Below is a small trained network, with its code and all its weights. Each question gives an input and a class and asks what happens when units are switched off, that is, made to give their printed mean instead of their output.

import numpy as np


def w(rows, s, z=0):
    codes = np.array(rows[::2]) - 128.0
    scale = np.full(codes.shape[1], s)
    scale[-1] = z or s
    return codes * scale


def f(y):
    return y / 2 * (1 + np.tanh(0.7978845608 * (y + 0.044715 * y**3)))


def log_softmax(a):
    a = a - a.max(-1, keepdims=True)
    return a - np.log(np.exp(a).sum(-1, keepdims=True))


def net(x, mask):
    res = np.array(x, float).reshape(1, 3) / 4 @ E
    y = f(res @ A[0][:, :-1].T + A[0][:, -1])
    res = res + np.where(mask, y, B[0][:, -1]) @ B[0][:, :-1]
    return log_softmax(res[-1] @ U[:, :-1].T + U[:, -1])


A, B = {}, {}
E = w([
[229,105,1,82],'x0',
[65,232,197,5],'x1',
[138,236,80,218],'x2',
],0.0087)
A[0] = w([
[119,139,204,71,117],'n0',
[94,140,172,114,244],'n1',
[159,137,70,182,116],'n2',
[119,249,103,169,164],'n3',
[110,91,154,228,149],'n4',
[230,89,170,145,164],'n5',
[85,168,177,64,166],'n6',
[77,182,164,176,254],'n7',
[193,142,85,155,146],'n8',
[112,62,115,222,172],'n9',
[153,91,89,158,156],'n10',
[96,54,146,118,133],'n11',
[133,109,174,238,149],'n12',
[98,108,101,110,89],'n13',
[148,92,81,150,140],'n14',
[75,134,210,45,142],'n15',
[197,98,123,91,189],'n16',
[121,79,118,48,217],'n17',
[81,192,150,60,93],'n18',
[160,111,109,141,92],'n19',
[145,114,87,127,110],'n20',
[146,95,90,78,87],'n21',
],0.017,0.0037)
B[0] = w([
[54,82,94,134,209],'n0',
[81,130,114,201,189],'n1',
[91,92,65,150,198],'n2',
[120,235,149,179,212],'n3',
[235,196,114,248,194],'n4',
[120,74,148,122,180],'n5',
[82,93,117,180,227],'n6',
[98,245,221,200,198],'n7',
[118,144,82,82,196],'n8',
[187,106,116,232,214],'n9',
[137,68,93,130,189],'n10',
[137,160,200,153,180],'n11',
[196,221,152,227,195],'n12',
[105,124,151,127,133],'n13',
[142,78,104,103,186],'n14',
[56,112,95,146,250],'n15',
[64,111,163,65,191],'n16',
[54,136,177,89,213],'n17',
[114,98,43,183,220],'n18',
[124,80,121,94,157],'n19',
[133,118,135,55,163],'n20',
[113,143,168,78,177],'n21',
],0.011,0.016)
U = w([
[59,118,191,149,198],'0',
[148,94,255,47,107],'1',
[249,40,108,162,64],'2',
[105,23,78,133,147],'3',
[146,220,86,43,89],'4',
[203,200,170,237,186],'5',
[179,143,180,122,4],'6',
],0.01,0.004)

Each question gives the input, the list of numbers given to net, and the class t.
The units are the neurons (one row each of A and B). Each row of codes is followed by its name. A weight is (code - 128) times the scale printed after its matrix; where a second scale follows, it is the last column's (A, B and U).
mask holds one flag per neuron, in row order. A switched-off neuron (its flag False) gives its mean, the last column of its row in B, instead of its output. The means were averaged over made-up inputs and are rounded, as every weight is.
A unit's drop is (log p(t) with every unit on - log p(t) with that unit switched off) / (log p(t) with every unit on - log p(t) with every unit switched off).
most important unit: the unit with the biggest drop
top k neurons: the k neurons with the biggest drops, biggest first
drop of u: that unit's drop, to one decimal
input [0,4,-4], class 3: most important unit : n7
input [7,-5,5], class 3: top 3 neurons : [n2 n8 n16]
input [-1,-3,-4], class 2: top 2 neurons : [n7 n3]
input [5,7,0], class 3: top 2 neurons : [n7 n18]
input [0,-5,-1], class 2: top 2 neurons : [n7 n3]
input [0,1,-1], class 3: top 3 neurons : [n7 n3 n12]
input [6,6,4], class 4: top 4 neurons : [n9 n4 n12 n7]
input [7,-8,3], class 2: top 3 neurons : [n9 n15 n4]
input [2,-2,1], class 2: top 4 neurons : [n15 n0 n17 n6]
input [3,5,-2], class 3: top 3 neurons : [n7 n3 n18]
input [2,-4,-2], class 2: top 2 neurons : [n15 n0]
input [-2,-7,-8], class 5: top 3 neurons : [n11 n4 n12]
input [-4,1,0], class 5: top 3 neurons : [n17 n16 n7]
input [2,-3,-4], class 1: top neuron : [n18]
input [0,-1,-2], class 1: drop of n6 : 0.1
input [4,-2,-2], class 3: drop of n7 : 0.7
input [-1,-2,-6], class 1: drop of n18 : 0.2
